Known rows:
[  0  -1  -7   4  -2   0  -3   2 -14   2  -1 -15  -1   3   2  -2   5   1
  -3   0   1   2   1  -4  -4  -9   2  -4  -2   6   2   4   1] -> Q_185
[-2  1 -9  9 -1  4  6  1 -7 -3  1 -8 -1  5  3 -3  4  0 -4  2 -1 -2 -3 -7
 -1 -9  3 -3  0  6  5  6 -6] -> Q_808
[  0   3   7  12   3  -3   3  -2  17 -16   4  13  -5  -3  -4   1  -4   0
   2  -1  -1  -5  -4   1   7  14   0   5   1  -3  -3   3   5] -> Q_140
[-1 -1 -7  0  0  5  6  0 -6  2 -1 -9  2  5  1 -4  3 -1 -1  2 -1 -3  0 -2
  1 -4  2  3  0  2  6  3 -6] -> Q_6
[  2  -3  -8  -3   2   0  -3   6 -12   9  -5 -13   5   7   0   0   4   2
  -1   0   0   3   5  -1   1  -1   1   2  -6   6   8   1  -4] -> Q_503
[ -1   2   8 -13  -3   1   5   2  12   5  -1  31   1  -7   5   5  -4   0
   1   0   1   5  -2   0  -5  -2  -6  -6   3  -5 -10 -12  -2] -> Q_499
[ -1   4   6  19   9  -2   5  -8  12 -14   6  11   0   1  -5  -3  -7  -5
   4  -3  -1  -5  -3  10   2  22  -2   6  10  -4  -5   4  -2] -> Q_440
[  0  -5 -10  17   9   1   7  -7 -38  10   1 -15   8  14  -5 -13  -1  -6
   0   1  -2   5   6  14 -13   6  -1   9  12   0   0  -1 -10] -> Q_356
[  0  -2  -6  -2  -1   1  -3   1 -13   6  -2 -15   1   3   0  -2   3   0
  -1   1   0   1   3  -1  -2  -6   2   0  -2   3   3   2   0] -> Q_763
[  0   3   2 -14   2   3 -20  -9   8   8  -5 -27   7  -2   2   6   2  -5
   2 -10   6  -1   3   7  -3   5  -2  -8   7   2  -1  13  -5] -> Q_591
[  2   1   9   9   2  -7  -6   0  10 -12   3   7  -7  -6  -4   3  -4   0
   2  -3   1   0  -2   1   4  12  -1   2  -1  -2  -6   2  12] -> Q_406
[  3   2   7  10   5  -7  -4   4  12 -10   1   7  -3  -2  -4   4  -3   1
   3  -3   0   0  -1   2   7  16  -1   3  -5   2  -2   0   6] -> Q_923
[  1  -3   5  -5   8 -12 -15  -1   7 -13   3   3  -7  -4  -8  -5   0   6
   3  -2  -1  -9  -4   6   4  -1  -2  -4  -7 -11  -4  -7  28] -> Q_758
[  1  -6  -5 -10  -9   2  -8  -2 -16  13   3 -29  -1  -1   0   4   1   1
  -1   0   0   4   9  -1   0  -5   6  -5  -5   3   1   0  -9] -> Q_866
[-1 -1 -7  0  0  5  5  0 -6  2 -1 -9  2  5  1 -4  2 -1 -1  2 -1 -3  0 -2
  1 -4  2  3  0  2  6  3 -6] -> Q_810
[ -1  -3  -8  -5  -3   0  -6   1 -16   6  -1 -23  -2   2   1   3   2   1
  -4   1   1   4   3  -3  -3  -7   3  -3  -4   6   0   4  -3] -> Q_474
[  1  -3  -4  -2  -2   1  -5   1 -13   7  -2 -13   1   1   0  -1   4  -1
   0   0   1   2   4  -2  -2  -5   1   0  -1   2   3   2   2] -> Q_404

Facts:
Q_763	π	Q_816; Q_434	π	Q_669; Q_434	π	Q_541; Q_631	π	Q_976; Q_647	π	Q_473
Q_647	π	Q_196; Q_749	π	Q_854; Q_147	π	Q_899; Q_147	π	Q_592; Q_399	π	Q_356
Q_385	π	Q_520; Q_669	π	Q_807; Q_669	π	Q_143; Q_627	π	Q_594; Q_503	π	Q_127
Q_533	π	Q_40; Q_520	π	Q_177; Q_988	π	Q_430; Q_95	π	Q_431; Q_866	π	Q_592
Q_507	π	Q_356; Q_48	π	Q_356; Q_48	π	Q_65; Q_248	π	Q_944; Q_592	π	Q_944
Q_332	π	Q_657; Q_135	π	Q_358; Q_545	π	Q_263; Q_406	π	Q_468; Q_406	π	Q_295
Q_785	π	Q_240; Q_675	π	Q_785; Q_473	π	Q_440; Q_473	π	Q_241; Q_473	π	Q_143
Q_458	π	Q_807; Q_79	π	Q_899; Q_673	π	Q_399; Q_673	π	Q_698; Q_633	π	Q_471
Q_358	π	Q_220; Q_468	π	Q_474; Q_468	π	Q_368; Q_127	π	Q_520; Q_584	π	Q_851
Q_584	π	Q_547; Q_983	π	Q_205; Q_335	π	Q_295; Q_940	π	Q_964; Q_940	π	Q_28
Q_271	π	Q_241; Q_244	π	Q_977; Q_917	π	Q_434; Q_917	π	Q_520; Q_219	π	Q_18
Q_219	π	Q_607; Q_969	π	Q_107; Q_944	π	Q_594; Q_307	π	Q_95; Q_40	π	Q_976
Q_15	π	Q_358; Q_474	π	Q_581; Q_474	π	Q_248; Q_84	π	Q_2; Q_886	π	Q_900
Q_328	π	Q_143; Q_698	π	Q_220; Q_758	π	Q_261; Q_499	π	Q_124; Q_923	π	Q_177
Q_106	π	Q_842; Q_478	π	Q_807; Q_478	π	Q_248; Q_196	π	Q_440; Q_514	π	Q_404
Q_514	π	Q_647; Q_664	π	Q_336; Q_240	π	Q_758; Q_240	π	Q_633; Q_929	π	Q_240
Q_431	π	Q_678; Q_109	π	Q_431; Q_109	π	Q_547; Q_329	π	Q_332; Q_556	π	Q_180
Q_539	π	Q_669; Q_539	π	Q_591; Q_404	π	Q_851; Q_546	π	Q_749; Q_270	π	Q_808
Q_270	π	Q_807; Q_463	π	Q_314; Q_463	π	Q_631; Q_261	π	Q_143; Q_479	π	Q_766
Q_591	π	Q_241; Q_591	π	Q_473; Q_824	π	Q_186; Q_824	π	Q_592; Q_594	π	Q_65
Q_287	π	Q_507; Q_864	π	Q_866; Q_864	π	Q_431; Q_423	π	Q_416; Q_18	π	Q_473
Q_825	π	Q_879; Q_825	π	Q_958; Q_14	π	Q_372; Q_35	π	Q_598; Q_35	π	Q_271
Q_422	π	Q_261; Q_28	π	Q_270; Q_251	π	Q_28; Q_348	π	Q_273; Q_185	π	Q_808
Q_370	π	Q_479; Q_314	π	Q_127; Q_356	π	Q_440; Q_873	π	Q_196; Q_763	ω	lenom
Q_415	ω	lenom; Q_434	ω	lenom; Q_631	ω	lenom; Q_607	ω	lenom; Q_647	ω	fudrul
Q_749	ω	lenom; Q_338	ω	lenom; Q_924	ω	lenom; Q_147	ω	fudrul; Q_336	ω	lenom
Q_399	ω	lenom; Q_385	ω	tromis; Q_669	ω	fudrul; Q_899	ω	tromis; Q_627	ω	fudrul
Q_503	ω	lenom; Q_166	ω	lenom; Q_533	ω	tromis; Q_531	ω	fudrul; Q_520	ω	lenom
Q_20	ω	tromis; Q_988	ω	lenom; Q_263	ω	tromis; Q_471	ω	fudrul; Q_220	ω	lenom
Q_95	ω	fudrul; Q_866	ω	lenom; Q_507	ω	lenom; Q_374	ω	fudrul; Q_854	ω	lenom
Q_900	ω	lenom; Q_48	ω	fudrul; Q_248	ω	tromis; Q_592	ω	tromis; Q_186	ω	fudrul
Q_332	ω	lenom; Q_135	ω	fudrul; Q_545	ω	fudrul; Q_406	ω	fudrul; Q_785	ω	lenom
Q_675	ω	lenom; Q_473	ω	lenom; Q_458	ω	tromis; Q_79	ω	fudrul; Q_673	ω	fudrul
Q_241	ω	tromis; Q_714	ω	lenom; Q_633	ω	lenom; Q_65	ω	lenom; Q_205	ω	fudrul
Q_358	ω	fudrul; Q_860	ω	lenom; Q_177	ω	lenom; Q_468	ω	tromis; Q_547	ω	lenom
Q_851	ω	lenom; Q_127	ω	lenom; Q_140	ω	fudrul; Q_816	ω	lenom; Q_584	ω	fudrul
Q_983	ω	lenom; Q_335	ω	tromis; Q_940	ω	fudrul; Q_324	ω	tromis; Q_6	ω	lenom
Q_295	ω	tromis; Q_475	ω	fudrul; Q_490	ω	fudrul; Q_107	ω	tromis; Q_372	ω	lenom
Q_271	ω	lenom; Q_244	ω	tromis; Q_440	ω	fudrul; Q_917	ω	lenom; Q_219	ω	lenom
Q_969	ω	lenom; Q_944	ω	lenom; Q_51	ω	lenom; Q_307	ω	fudrul; Q_57	ω	lenom
Q_40	ω	fudrul; Q_15	ω	lenom; Q_598	ω	fudrul; Q_474	ω	lenom; Q_84	ω	lenom
Q_886	ω	lenom; Q_328	ω	lenom; Q_698	ω	lenom; Q_758	ω	fudrul; Q_499	ω	tromis
Q_923	ω	fudrul; Q_746	ω	lenom; Q_581	ω	lenom; Q_106	ω	lenom; Q_478	ω	tromis
Q_143	ω	tromis; Q_196	ω	lenom; Q_810	ω	lenom; Q_259	ω	fudrul; Q_514	ω	lenom
Q_416	ω	lenom; Q_664	ω	fudrul; Q_240	ω	fudrul; Q_929	ω	tromis; Q_808	ω	lenom
Q_431	ω	tromis; Q_109	ω	lenom; Q_541	ω	lenom; Q_842	ω	tromis; Q_329	ω	lenom
Q_976	ω	lenom; Q_657	ω	lenom; Q_879	ω	tromis; Q_556	ω	tromis; Q_539	ω	lenom
Q_404	ω	lenom; Q_546	ω	lenom; Q_744	ω	lenom; Q_270	ω	fudrul; Q_463	ω	tromis
Q_261	ω	fudrul; Q_479	ω	fudrul; Q_591	ω	lenom; Q_430	ω	lenom; Q_824	ω	lenom
Q_726	ω	tromis; Q_594	ω	lenom; Q_287	ω	lenom; Q_180	ω	lenom; Q_864	ω	lenom
Q_423	ω	fudrul; Q_2	ω	lenom; Q_18	ω	lenom; Q_825	ω	lenom; Q_14	ω	fudrul
Q_625	ω	lenom; Q_35	ω	fudrul; Q_422	ω	lenom; Q_678	ω	lenom; Q_28	ω	tromis
Q_251	ω	fudrul; Q_766	ω	lenom; Q_273	ω	lenom; Q_348	ω	lenom; Q_185	ω	lenom
Q_370	ω	lenom; Q_964	ω	fudrul; Q_368	ω	lenom; Q_977	ω	lenom; Q_314	ω	fudrul
Q_958	ω	tromis; Q_807	ω	lenom; Q_124	ω	lenom; Q_356	ω	lenom; Q_873	ω	fudrul
Q_991	ω	lenom

Rows:
No name comes twice in this set of rows, the named rows included.
[ -4  -7 -14 -23  -6   1 -10  -2 -24  14   0 -47  -5   3  -1  11  -3   3
  -8   3   1   7   9   2  -2  -1   8  -1  -8   7  -4   3 -17] => Q_944
[ -2   6   4  -1  -5  -3   5   3  10  -3   3  26  -2  -7   8   5  -1   4
  -3   0   2   4  -7  -4 -10 -13  -5 -18   2   1  -8  -9  -2] => Q_458
[ -4   7  11 -17   0   6   5  -4  31   2  -2  31   4  -8   7   9  -6  -4
   3  -4   2  -1  -4   3  -2   6  -7  -8  11  -6 -10  -4 -11] => Q_241
[ -4  -2   4 -31 -11   1  -3  -1   4  15   3   2  -5 -10   5  19  -9   2
  -3   1   1  10   5   2  -4   2   2 -12  -3  -1 -17 -12 -18] => Q_592
[  2   3  12  13   2  -7  -5  -1   6 -12   1   4  -5  -4  -6   0  -4  -2
   4  -2   1   3  -3   5   2  11  -2   7  -1  -2  -3   1  10] => Q_673
[ 1  0  8  5 -1 -6 -8 -2  9 -9  5 -2 -7 -7 -4  6 -5  1  2 -3  1  0  1  2
  5 14  1  0 -3 -1 -7  1  6] => Q_147
[ -2   2   9 -13  -3   0   3   3   9   5  -2  29  -1  -8   6   7  -4   0
   0   0   1   6  -2  -2  -6  -3  -5  -8   3  -4 -12 -11   0] => Q_468
[  0   0 -11   0   4   4   7   5  -4   5  -3  -8   5   9   1  -2   4   1
  -1   3  -3  -2   2  -2   5   0   2   3  -4   7  11   2 -15] => Q_177
[  2   5  14   4   6  -5 -18  -9  21  -9   1  -1  -1  -8  -3   8  -5  -6
   6 -11   4  -1  -1  10   2  24  -5  -3   8  -3 -11  10   8] => Q_647
[  7  -2  20   3 -20   3   8  -2  13  15  15  41   2 -17   7   1  -1   0
  11  -3  -1   3   6  -1  -4  -9  -1 -22   4  -9  -4 -22  -7] => Q_431

The same things again, as new rows of numbers:
Known rows:
[-10   1  -3  -6  -1  -2   4  -3   4  -8  11  -2  -5  -6   3   1 -26   4
  -2  11 -11  -2   5  -1  -4  13  -1  -7  -2] -> Q_177
[ -3   4  -5 -28 -10   6  10   9   6   1   1   2 -10  -3   9   4 -27   6
 -11  -1   4  -8   3  -3  -8   7  10  -2  -3] -> Q_976
[  8   1  -2  25  -1   4  -5   0 -15   9  -8   2   7   5  -4  -2  13   0
  -3  -6   4   0  -6  -1  16 -26 -19  -2  19] -> Q_307
[ 16   3  -6  -9 -14  12   3  20 -11   8 -19  -5   1   8  -1  -1  -6   7
  -5 -21  14  -9 -13 -10  12 -28  -8  -1  18] -> Q_40
[  4   0  12 -20   3  11   1  -1   6   1   4   6 -17  -8   4   1 -16 -11
   9  -2  -1  -1  -2   6   7  12   4  -3  -3] -> Q_271
[  7  -1  -3  22  -1   0  -6   1 -13  -4  -5  -8   8   5  -9  -4  -1   2
   7  -4  -6  -1 -10  -6  16 -19 -21  -5  18] -> Q_923
[ -6   3  -3 -10  -2  -1   4  -3   3  -1   9   5  -6  -3   5   2 -17   0
  -6   7  -4  -3   6   2  -7  13   6  -1  -6] -> Q_430
[ -6   3  -3  -9  -2   0   4  -3   2   0   8   6  -6  -4   5   2 -17   0
  -6   7  -3  -3   7   2  -6  11   3  -2  -6] -> Q_851
[ -3  -1  -1  -5   5   0   3   4  13  -2  10  -2 -12  -6  -5   1  -4  -3
  -3   3   2   2   1   4   7  10  15  -4   3] -> Q_434
[ 38  -3  -6 -24  14 -12  -8  -3 -14  13  -6   1  19  16 -10   0 -10 -18
 -25  -8  -1   6  -7 -17  14 -25 -17   0   5] -> Q_358
[ 13   1  -4  19  -2   1  -5   1 -16   4  -8  -1   7   7  -7  -4   9  -2
   3  -9   2  -1  -8  -4  14 -20 -16   0  13] -> Q_479
[  4   3  -8  16  -7   1  -2  -7 -19   1  -8   5  14  13  -3  -1  -5   5
   0  -2  -6  -6  -7  -6   4 -12 -20   3  13] -> Q_186
[ -6   3  -3  -9  -2  -1   4  -3   3  -2   8   5  -5  -3   5   2 -17   0
  -6   7  -5  -3   6   2  -7  13   6  -1  -6] -> Q_2
[  2   1   2  -6   3   0   1   4   5   3   8   0 -13  -9   2   0  -4  -7
  -4   1   4   1   6   5   4   4   8  -5  -5] -> Q_404
[ 13   4 -10  38   3  20  -7  -1  17   6 -26   4  11   2 -12  10  18   9
 -10  -1  -2  -3 -26  -9  26  -6   2  17  19] -> Q_261
[ -8  -6   1  -1   5  -3   0   9  11 -19  16 -25 -12 -16  -5  -3 -32   4
   7  10 -14   3   2  -4  12   3  -6 -20   8] -> Q_127
[-15 -14   3  -6   5  -9   2   3  10  -6 -12  -2  14  12 -10  -4  46   7
  20  -6  14  10  -1   5  -5  -4   6   7   3] -> Q_458

Rows:
No name comes twice in this set of rows, the named rows included.
[ -8  -5   1   1   6  -4   0   6  11 -18  16 -23 -11 -16  -5  -2 -30   3
   7  11 -15   3   2  -3  11   4  -6 -18   7] => Q_520
[ 12   1  -2  16  -2   3  -6   0 -16   3  -8   1   6   8  -6  -3   5  -2
   5  -9   1  -2 -10  -4  15 -18 -16   0  14] => Q_35
[  7  -2  -4  17  -2   0  -5   6 -12  -7  -6 -13   6   3  -9  -5  -7   4
   8  -5  -6  -1 -11  -9  18 -23 -24  -9  21] => Q_314
[-11 -14   3 -11   4 -13   1   5   3  -8 -10  -1  11  11  -7  -8  46   3
  25  -9  16  10   3   6  -7  -9  -1   2  -3] => Q_28
[  5   3   0 -32  -9  10   9  22  10   5  -2  -7 -18  -8   6   2 -19   2
 -11 -10  14  -6   0  -2   1  -2  18  -5   0] => Q_631
[-12  -8  12 -20  -1   4   1  -7   4  -6 -24   5  17   8   8  -1  12   9
  21  -1  -2   3  -2  -2 -15  -2 -18   9  -7] => Q_241
[ 14   4  -2  37  -3   0 -10   5 -16   7   5  -3  11   7  -8   0  23   2
  -4 -11  -3   0 -16  -7  -1 -15  -3  -5  14] => Q_48
[ -4  -2   1  -2   5  -2   1   5  10  -9  13 -13 -12 -12  -3  -1 -17  -1
   1   6  -6   2   3   0   8   5   4 -12   3] => Q_917
[  6   4 -10  16  -7  -1  -4  -6 -19  -1  -9   7  13  11  -2  -2  -1   4
   3  -2  -5  -6  -7  -6   4 -11 -22   3   7] => Q_471
[ 16   5  -7   9   0 -11  -7   3   6  -8   2   3 -18 -17   2  -6  10 -13
  15  -1   4  -2  11   7   6  12   5   1 -37] => Q_785
[  2   2   2   2   3   0   0   6   6   3  14  -1 -11  -9   0   1   2  -4
  -7   0   1   2   2   3  -3   7  15  -7  -4] => Q_287
[ 11   1  -2  20  -2   2  -6   0 -16   4  -7  -3   7   8  -6  -3   7  -2
   2  -8   1  -1  -9  -4  14 -19 -14   2  14] => Q_79

The same things again, as new rows of numbers:
Known rows:
[ 3  9  6  6  1 -6 -7  0 -8  2 -2  3 -6  1  8 -4  8  0 -1 -1  2 -4  2 -2
  8  6] -> Q_675
[ 4  9  6  2  3 -6 -7  0 -5  2  0  1 -3 -1  6 -4 11  1 -1 -1  4 -3  2 -5
  1  3] -> Q_404
[ -9   0   5   3  -4  -7 -28 -13  -2   6   0  -6  -2 -12   8  13  14  19
  -9  10  10  10   1 -10  17   4] -> Q_944
[  2  10   6   1   2  -6 -10   2 -10   4  -1  -4   2  -1   9  -4   5   1
  -1   1   3   0  -2  -3   6  -1] -> Q_329
[  3 -11 -13  -4  -2  -6  17   2   2   0 -11   8  -1   8 -17  -1 -17   2
  -7   7  -5  14  -4   8  -9  -9] -> Q_842
[  4   3  -2  -7  21  10 -11  15 -10 -12   9 -28  -2  -9   2  -9   6   4
  -7  -4  12   5  16 -10   3   7] -> Q_473
[ -2   6  -4 -20   2   4   8   1  13   9  -9  -2   4  -1  21  -6  -3  -8
  17 -19 -14  -7   4  -5  -5 -12] -> Q_95
[  9   4 -16  -5  -3 -10   7 -16   8  -1   3   2   5   0  -2  -2 -11  -2
  -8   6  -1  17  -8   2  -2  -7] -> Q_478
[  4 -12 -13  -3  -2  -5  18   0   5  -2  -9  10  -3   7 -18   0 -13   2
  -8   7  -4  14  -2   8 -11  -7] -> Q_20
[  4 -13 -13  -1  -3  -5  19  -1   7  -3  -8  13  -6   7 -20   0 -10   2
  -8   6  -3  12  -1   7 -14  -5] -> Q_263
[ 2  8  7  2  2 -5 -8  0 -8  2  0 -2 -1 -2  5 -3  8  1 -1  1  5 -2 -1 -3
  4  2] -> Q_886
[  6   1 -17  -3  -2 -10  11  -5   9   1  -4   9   0   8   3  -4  -9  -3
  -9   5  -1  14  -2   1  -3  -9] -> Q_468
[  3 -13 -15  -2  -3  -7  17   0   2  -1  -9   9  -3  11 -15  -2 -17   3
  -5   6  -5  13  -2   8  -7  -6] -> Q_324
[ 4  7  6  5  2 -5 -6 -3 -2 -1  3  3 -6 -4  2 -1 14  1 -2  0  7 -4  2 -4
 -1  6] -> Q_348
[ -8 -12  -2  -5  -3  15   9   3  13  -2   0  -1   4  -1  -5   8  -9  -3
   8  -7 -10  -5   2   4  -5  -3] -> Q_598
[  2  -3   8   0   3  -5  -1   3 -12   2  -8   1  -8   3 -12  -3   4   8
   7  -2  -2  -5   2   2  -5   6] -> Q_678
[ -5   6   5   0  -8  15  12   2  16  -3 -10  14  -7  -9  16   3   6 -19
  -5 -17 -13  -4   7   1  10  -1] -> Q_240

Rows:
No name comes twice in this set of rows, the named rows included.
[  3   4   0  -6  19   4 -10  11  -1  -8   7 -22  -2  -3   4  -7  10   6
  -8  -2   6   2  15 -13  -4   3] => Q_591
[  9 -11 -11   0   0   3  19  -8   3 -12  -1   4 -10  -1 -25  -1 -13  -3
 -13   3  -7  16   2  10  -4   4] => Q_143
[-12  -1  -3  -8  -6  13  -6  -2  14   4   2  -8  12  -9  16  11  -5  -2
   1  -3  -3   4  -1  -4   9 -10] => Q_627
[  0  17   7  15   0 -13 -13   9   2  -3  -1  -2  15   6  14   2   2  -1
  -7   2   5   4  -6  -4  -2  -1] => Q_698
[ -7   5  -3   2  -4   8   3   2  26  -4   6   1  14  -1  17   8  -2 -11
   1  -8  -5  -2  -1  -4  -5  -6] => Q_135
[  4   9  -6  -5  -5   6   2 -25  20  -3  21  -7  14  -7   9   3  -7 -12
  16 -11  -7  -6  -9   2  -1   4] => Q_270
[ 5  9  3  5  1 -8 -9 -8 -7  1  6 -2 -1  1  6 -4  6  1  4  0  4 -4 -2 -2
  4  8] => Q_185
[  2   4   1  -1  13  -1  -9   7  -4  -3   4 -14  -3   2   7  -7   7   6
  -4  -1   3  -1  10  -9   1   3] => Q_271
[  2   6   1  -5  16   2 -11  11  -5  -4   4 -19   0  -3   7  -7   8   5
  -6  -1   7   2  11 -11  -1   1] => Q_18
[ -9   9  -4  14  -5   1  -1   8  34  -8   5   2  23   8  24  11  -7 -12
  -2  -7  -6   0  -3  -4  -9  -5] => Q_358
[ 6 10  5  4  3 -3 -8 -8 -8  0 10 -5  1 -3  4 -5  6 -2 -2  3  4 -4 -3 -2
  7  4] => Q_434

